Below is a small trained network, with its code and all its weights. Each question gives an input and a target symbol and asks what happens when units are switched off, that is, made to give their printed mean instead of their output.

import numpy as np


def w(rows, s, z=0):
    codes = np.array(rows[::2]) - 128.0
    scale = np.full(codes.shape[1], s)
    scale[-1] = z or s
    return codes * scale


def f(y):
    return y / 2 * (1 + np.tanh(0.7978845608 * (y + 0.044715 * y**3)))


def softmax(a):
    e = np.exp(a - a.max(-1, keepdims=True))
    return e / e.sum(-1, keepdims=True)


def log_softmax(a):
    a = a - a.max(-1, keepdims=True)
    return a - np.log(np.exp(a).sum(-1, keepdims=True))


def net(x, mask):
    ids = ['ΓΞΨαεητφ'.index(c) for c in x.split()]
    T = len(ids)
    res = E[ids] + P[:T]
    u = 0
    for l in range(2):
        q, k, v = (res @ M[l].T for M in (Q, K, V))
        z = softmax(np.where(np.tri(T) > 0, q @ k.T / 2**0.5, -1e9)) @ v
        res = res + np.where(mask[u], z, O[l][:, -1]) @ O[l][:, :-1]
        u += 1
        y = f(res @ A[l][:, :-1].T + A[l][:, -1])
        res = res + np.where(mask[u : u + 12], y, B[l][:, -1]) @ B[l][:, :-1]
        u += 12
    return log_softmax(res[-1] @ U[:, :-1].T + U[:, -1])


Q, K, V, O, A, B = {}, {}, {}, {}, {}, {}
E = w([
[30,2,168,46],'Γ',
[101,152,112,162],'Ξ',
[173,191,144,227],'Ψ',
[155,145,169,32],'α',
[65,147,75,132],'ε',
[50,145,206,168],'η',
[118,169,77,184],'τ',
[74,147,89,139],'φ',
],0.015)
P = w([
[68,220,32,105],'0',
[78,28,55,103],'1',
[133,57,84,112],'2',
[147,105,105,113],'3',
[159,134,123,110],'4',
[160,159,138,108],'5',
[167,173,160,115],'6',
[163,191,172,111],'7',
[161,201,194,118],'8',
[164,212,208,115],'9',
[155,218,230,121],'10',
[149,227,255,123],'11',
[145,235,248,134],'12',
],0.0053)
Q[0] = w([
[199,253,149,86],'0.h0',
[22,61,145,100],'0.h0',
],0.0048)
K[0] = w([
[144,100,117,71],'0.h0',
[1,66,164,155],'0.h0',
],0.0065)
V[0] = w([
[191,225,111,24],'0.h0',
[198,102,168,3],'0.h0',
],0.0058)
O[0] = w([
[74,240,125,175,251],'0.h0',
[45,152,255,225,203],'0.h0',
],0.0063,0.0028)
A[0] = w([
[118,131,222,64,228],'0.n0',
[38,118,87,128,219],'0.n1',
[188,155,132,141,59],'0.n2',
[172,41,121,11,156],'0.n3',
[138,183,120,113,167],'0.n4',
[168,167,151,114,179],'0.n5',
[121,89,145,63,113],'0.n6',
[60,195,143,254,81],'0.n7',
[134,212,120,99,208],'0.n8',
[112,110,205,83,252],'0.n9',
[148,65,142,37,117],'0.n10',
[69,131,217,183,207],'0.n11',
],0.0095,0.0039)
B[0] = w([
[159,212,134,99,255],'0.n0',
[53,102,90,144,186],'0.n1',
[76,85,143,132,122],'0.n2',
[31,125,87,47,163],'0.n3',
[107,110,121,197,179],'0.n4',
[128,145,142,181,176],'0.n5',
[114,91,160,12,146],'0.n6',
[47,91,106,31,225],'0.n7',
[100,124,126,204,232],'0.n8',
[157,240,153,58,231],'0.n9',
[80,109,136,1,153],'0.n10',
[158,161,48,85,234],'0.n11',
],0.0078,0.0076)
Q[1] = w([
[244,2,228,29],'1.h0',
[145,176,135,128],'1.h0',
],0.0081)
K[1] = w([
[87,2,66,222],'1.h0',
[146,190,192,152],'1.h0',
],0.0055)
V[1] = w([
[78,37,89,167],'1.h0',
[255,134,135,141],'1.h0',
],0.0069)
O[1] = w([
[89,190,61,128,6],'1.h0',
[178,105,101,254,104],'1.h0',
],0.0084,0.017)
A[1] = w([
[198,165,143,245,65],'1.n0',
[139,150,157,111,80],'1.n1',
[170,8,141,192,79],'1.n2',
[143,163,127,115,136],'1.n3',
[188,153,96,146,254],'1.n4',
[160,118,63,133,142],'1.n5',
[90,159,76,113,74],'1.n6',
[137,148,154,111,79],'1.n7',
[207,152,191,135,110],'1.n8',
[80,101,96,75,149],'1.n9',
[133,25,144,159,201],'1.n10',
[197,147,144,178,153],'1.n11',
],0.012,0.008)
B[1] = w([
[145,248,32,62,158],'1.n0',
[127,112,107,138,188],'1.n1',
[87,209,105,101,147],'1.n2',
[111,107,133,160,186],'1.n3',
[185,86,132,92,171],'1.n4',
[171,55,61,88,127],'1.n5',
[136,66,117,165,173],'1.n6',
[131,109,96,139,181],'1.n7',
[118,88,107,114,244],'1.n8',
[152,163,146,200,246],'1.n9',
[202,47,155,127,181],'1.n10',
[159,140,150,215,175],'1.n11',
],0.012,0.011)
U = w([
[60,220,169,151,253],'Γ',
[120,105,101,130,33],'Ξ',
[182,155,113,146,33],'Ψ',
[158,32,209,168,222],'α',
[106,119,95,176,53],'ε',
[110,89,100,1,89],'η',
[131,61,56,84,18],'τ',
[112,117,101,164,37],'φ',
],0.0082,0.0034)

Each question gives the input, a string of symbols that net reads in full, and the target symbol t.
The units are the heads (2 rows each of Q, K, V and O) and the neurons (one row each of A and B). Each row of codes is followed by its name. A weight is (code - 128) times the scale printed after its matrix; where a second scale follows, it is the last column's (O, A, B and U).
mask holds one flag per unit, layer by layer, with each layer's heads first. A switched-off unit (its flag False) gives its mean, the last column of its rows in O or B, instead of its output. The means were averaged over made-up inputs and are rounded, as every weight is.
A unit's drop is (log p(t) with every unit on - log p(t) with that unit switched off) / (log p(t) with every unit on - log p(t) with every unit switched off).
The circuit of an input: a set's keep is (log p(t) with only the set's units on - log p(t) with every unit switched off) / (log p(t) with every unit on - log p(t) with every unit switched off). Starting from the 12 units with the biggest drops (on a tie, the unit counted first), units are removed one at a time, each time the one whose removal leaves the highest keep (on an exact tie, the one counted first), for as long as the keep stays at least 0.8.
units of the circuit, in order: the units of the circuit, biggest drop first
most important unit: the unit with the biggest drop
k most important neurons: the k neurons with the biggest drops, biggest first
k most important neurons of layer l: the k neurons of layer l with the biggest drops, biggest first
input ε α τ τ φ η Γ τ, target Γ: units of the circuit, in order	1.h0, 1.n10, 1.n8
input φ τ α, target Γ: most important unit	1.n9
input α τ τ Γ α τ, target α: 2 most important neurons	0.n1, 0.n0
input α τ τ, target α: units of the circuit, in order	1.n10, 0.n9, 0.n0
input τ α α α Ξ τ Γ τ, target Γ: 4 most important neurons of layer 0	0.n10, 0.n6, 0.n8, 0.n3
input α α ε Ψ Γ η ε α Γ ε Ψ, target Γ: units of the circuit, in order	0.n7, 1.n10, 1.n8
input Γ α α τ τ φ τ α τ ε τ Ξ, target α: units of the circuit, in order	1.h0, 0.n0, 1.n0
input τ η τ, target τ: units of the circuit, in order	0.h0, 1.n5
input Ψ Ψ Ψ, target Ψ: units of the circuit, in order	0.h0, 1.n0, 0.n7, 1.h0
input α τ Ψ ε α η α τ Ψ τ η Γ ε, target Γ: units of the circuit, in order	1.n10, 1.n8
input ε τ η α Γ Ξ, target Γ: units of the circuit, in order	1.n10, 1.n8
input α τ η, target Γ: 2 most important neurons of layer 0	0.n8, 0.n4
input η τ τ φ α, target Γ: 2 most important neurons	1.n9, 0.n3
input ε α α Ψ φ η Ψ τ Ψ η, target η: units of the circuit, in order	1.n9, 1.n11
input η α τ Γ τ φ, target Γ: most important unit	1.h0
input α α ε Γ ε Ξ Ξ α η α φ φ, target α: units of the circuit, in order	1.h0, 0.n0, 0.n9
input ε α α ε α α Γ φ Γ φ φ Ξ α, target Ψ: 4 most important neurons	1.n0, 0.n7, 1.n11, 0.n0
input α τ τ τ α φ η Γ Γ α η, target η: units of the circuit, in order	1.n9, 1.n11, 0.n11
input τ φ η, target Γ: 4 most important neurons of layer 1	1.n10, 1.n8, 1.n9, 1.n4
input α τ α η α τ φ, target α: most important unit	1.n10
input ε Γ α φ φ τ τ ε α, target η: 3 most important neurons of layer 0	0.n7, 0.n10, 0.n0
input η α τ Γ ε η τ α, target η: units of the circuit, in order	1.n9, 1.n11
input φ ε α τ ε α τ τ α η α, target Ψ: 4 most important neurons	0.n7, 1.n0, 0.n0, 1.n11
input Γ ε ε Ψ, target Γ: 2 most important neurons	0.n9, 1.n10
input Ξ τ τ, target τ: 2 most important neurons of layer 0	0.n7, 0.n9
input α α α τ α α η ε τ φ Γ Ψ φ, target Γ: 3 most important neurons of layer 0	0.n10, 0.n8, 0.n6
input α η φ τ α Γ α η Γ φ Γ Ξ, target Γ: 4 most important neurons of layer 1	1.n10, 1.n8, 1.n4, 1.n9
